Below is a small trained network, with its code and all its weights. Each question gives an input and a class and asks what happens when units are switched off, that is, made to give their printed mean instead of their output.

import numpy as np


def w(rows, s, z=0):
    codes = np.array(rows[::2]) - 128.0
    scale = np.full(codes.shape[1], s)
    scale[-1] = z or s
    return codes * scale


def f(y):
    return y / 2 * (1 + np.tanh(0.7978845608 * (y + 0.044715 * y**3)))


def log_softmax(a):
    a = a - a.max(-1, keepdims=True)
    return a - np.log(np.exp(a).sum(-1, keepdims=True))


def net(x, mask):
    res = np.array(x, float).reshape(1, 8) / 4 @ E
    y = f(res @ A[0][:, :-1].T + A[0][:, -1])
    res = res + np.where(mask, y, B[0][:, -1]) @ B[0][:, :-1]
    return log_softmax(res[-1] @ U[:, :-1].T + U[:, -1])


A, B = {}, {}
E = w([
[163,134,124,139,88,221,126,72,66,45,77],'x0',
[101,195,157,105,163,89,56,102,157,127,193],'x1',
[166,184,200,36,152,135,161,72,157,169,74],'x2',
[181,141,152,107,79,153,152,103,168,115,99],'x3',
[157,59,108,205,184,101,213,63,149,134,101],'x4',
[178,132,255,196,112,68,71,124,102,147,109],'x5',
[37,166,130,123,135,71,151,163,97,120,6],'x6',
[130,78,127,76,169,136,122,123,163,69,153],'x7',
],0.0099)
A[0] = w([
[82,83,119,71,176,157,120,142,152,98,185,186],'N0',
[157,101,60,56,134,147,190,147,141,137,123,221],'N1',
[182,32,119,157,55,232,149,84,126,90,127,145],'N2',
[145,113,168,131,139,84,57,188,178,183,179,158],'N3',
[105,42,85,162,178,23,96,180,159,170,152,150],'N4',
[193,22,76,205,40,165,133,140,117,97,92,172],'N5',
[82,237,227,146,51,113,23,151,99,125,172,205],'N6',
[138,150,174,95,86,186,182,222,127,100,46,76],'N7',
[221,102,179,209,138,198,134,127,186,160,128,137],'N8',
[98,87,1,225,146,99,155,124,136,195,132,95],'N9',
[143,189,160,100,104,123,146,174,134,175,94,162],'N10',
[124,90,63,32,169,182,120,105,163,91,186,98],'N11',
[38,124,84,89,136,135,95,160,115,89,70,254],'N12',
[149,162,108,164,164,70,124,174,127,145,158,70],'N13',
[45,101,31,186,85,149,185,98,120,165,131,86],'N14',
[169,79,162,184,48,198,136,138,101,129,128,121],'N15',
[40,174,149,99,84,145,111,171,144,105,42,174],'N16',
[113,161,126,134,141,116,104,183,164,106,95,89],'N17',
[168,41,133,115,151,81,121,151,95,136,113,126],'N18',
[165,44,158,196,84,201,117,138,140,79,112,146],'N19',
[138,140,104,90,82,104,184,154,120,150,6,90],'N20',
[148,113,159,147,192,99,180,26,177,140,68,51],'N21',
[57,92,90,181,156,121,163,165,147,160,184,150],'N22',
[74,201,90,95,150,156,107,154,82,21,142,60],'N23',
[59,121,29,167,157,135,184,148,112,110,141,118],'N24',
[111,146,191,112,140,115,238,109,137,120,34,201],'N25',
[122,168,137,146,74,117,132,97,167,184,87,113],'N26',
[144,149,105,45,114,144,92,127,170,136,160,152],'N27',
[163,221,151,133,107,139,106,121,94,191,114,111],'N28',
[114,158,118,209,97,146,149,87,144,107,129,94],'N29',
[152,179,211,135,171,79,132,101,124,219,154,213],'N30',
[156,51,128,148,187,146,198,31,117,135,118,232],'N31',
],0.0085,0.004)
B[0] = w([
[74,112,129,115,172,177,147,118,161,129,182,178],'N0',
[164,160,97,94,171,181,207,109,98,141,82,182],'N1',
[170,176,73,168,79,151,180,62,61,76,143,194],'N2',
[110,121,186,109,147,122,145,107,126,149,237,205],'N3',
[22,37,186,164,154,43,238,212,134,130,214,216],'N4',
[116,195,94,186,113,76,182,61,54,69,141,204],'N5',
[133,106,146,51,31,119,11,149,177,119,221,249],'N6',
[123,50,117,115,63,134,192,127,107,157,89,172],'N7',
[186,182,196,173,127,84,106,81,88,97,181,175],'N8',
[156,140,68,159,186,37,153,196,92,117,87,202],'N9',
[129,157,105,130,87,137,138,138,122,214,155,171],'N10',
[111,144,114,102,205,254,195,78,197,97,177,184],'N11',
[40,80,87,93,119,167,113,153,101,78,50,205],'N12',
[71,134,142,96,118,90,140,161,93,173,152,159],'N13',
[117,181,37,135,189,98,118,173,93,127,82,189],'N14',
[171,121,126,141,32,107,135,121,59,73,173,173],'N15',
[6,122,116,129,71,171,91,134,100,189,75,198],'N16',
[54,131,136,127,126,126,112,117,113,145,137,148],'N17',
[135,93,155,157,135,148,166,143,114,93,136,148],'N18',
[110,134,110,222,81,116,186,65,61,91,165,178],'N19',
[85,139,135,170,75,161,184,129,100,192,47,181],'N20',
[167,91,201,172,181,122,84,112,190,126,20,168],'N21',
[120,84,96,145,219,104,157,189,127,146,143,191],'N22',
[58,73,104,81,83,150,106,122,155,67,105,178],'N23',
[167,157,63,79,186,91,108,189,115,128,82,195],'N24',
[155,139,208,142,113,169,156,139,144,186,21,189],'N25',
[159,123,141,126,95,95,99,105,80,213,93,151],'N26',
[136,145,125,38,137,187,137,74,151,143,176,173],'N27',
[162,215,137,127,114,161,76,89,127,167,149,170],'N28',
[143,134,147,149,125,87,148,105,81,133,90,145],'N29',
[190,128,182,105,102,76,117,132,186,157,157,206],'N30',
[195,128,152,177,171,103,162,107,149,69,59,187],'N31',
],0.0069,0.017)
U = w([
[180,135,212,157,161,133,115,107,165,140,76,2],'0',
[64,122,118,97,88,173,40,156,123,86,125,131],'1',
[136,151,99,88,167,249,165,107,155,125,135,41],'2',
[83,83,181,137,156,91,143,176,140,159,190,200],'3',
[166,174,167,89,91,122,51,141,141,209,178,213],'4',
[101,150,146,117,84,171,137,144,104,222,57,8],'5',
[153,153,118,179,92,147,154,90,78,75,132,195],'6',
[124,138,70,136,196,111,143,192,112,137,89,118],'7',
],0.011,0.00079)

Each question gives the input, the list of numbers given to net, and the class t.
The units are the neurons (one row each of A and B). Each row of codes is followed by its name. A weight is (code - 128) times the scale printed after its matrix; where a second scale follows, it is the last column's (A, B and U).
mask holds one flag per neuron, in row order. A switched-off neuron (its flag False) gives its mean, the last column of its row in B, instead of its output. The means were averaged over made-up inputs and are rounded, as every weight is.
A unit's drop is (log p(t) with every unit on - log p(t) with that unit switched off) / (log p(t) with every unit on - log p(t) with every unit switched off).
The circuit of an input: a set's keep is (log p(t) with only the set's units on - log p(t) with every unit switched off) / (log p(t) with every unit on - log p(t) with every unit switched off). Starting from the 12 units with the biggest drops (on a tie, the unit counted first), units are removed one at a time, each time the one whose removal leaves the highest keep (on an exact tie, the one counted first), for as long as the keep stays at least 0.8.
circuit, biggest first: the units of the circuit, biggest drop first
unit that matters most: the unit with the biggest drop
k most important neurons: the k neurons with the biggest drops, biggest first
drop of u: that unit's drop, to one decimal
input [0,7,7,-2,-7,-7,-1,-3], class 2: circuit, biggest first -> (N11)
input [6,-4,3,-6,2,-3,-6,7], class 6: 3 most important neurons -> (N2; N19; N5)
input [0,-2,2,3,7,-4,-5,5], class 6: 3 most important neurons -> (N2; N8; N31)
input [-5,1,3,5,3,2,1,-6], class 4: circuit, biggest first -> (N30; N28)
input [6,7,5,2,-4,3,6,3], class 1: 4 most important neurons -> (N6; N23; N16; N12)
input [-8,-6,-3,-8,5,4,5,-7], class 7: 4 most important neurons -> (N9; N14; N6; N24)
input [-3,-2,-3,7,1,8,-6,-5], class 6: 2 most important neurons -> (N19; N5)
input [-2,-7,-7,-2,2,0,-2,6], class 7: 4 most important neurons -> (N9; N22; N24; N14)
input [4,3,-2,-8,0,-2,5,3], class 1: 2 most important neurons -> (N23; N12)
input [8,-7,6,3,7,7,8,7], class 0: 3 most important neurons -> (N21; N25; N31)
input [7,3,6,7,8,4,8,0], class 0: 2 most important neurons -> (N21; N31)
input [0,-3,8,-8,3,7,3,-6], class 0: 3 most important neurons -> (N21; N30; N12)
input [-1,-6,-5,-7,1,5,-3,-2], class 6: 2 most important neurons -> (N5; N19)
input [3,6,-1,4,-8,8,8,-7], class 4: unit that matters most -> N6
input [-3,-8,1,-6,-7,3,6,6], class 5: 2 most important neurons -> (N20; N7)
input [1,-7,4,6,5,-8,0,1], class 6: 3 most important neurons -> (N2; N5; N31)
input [-5,-3,-4,4,-8,4,6,1], class 1: drop of N6 -> 0.9
input [3,1,5,2,7,-1,-1,-3], class 0: drop of N2 -> 0.0
input [6,4,8,-4,-5,-4,-5,-6], class 4: drop of N6 -> 0.4
input [8,0,2,3,-3,4,8,7], class 5: unit that matters most -> N25
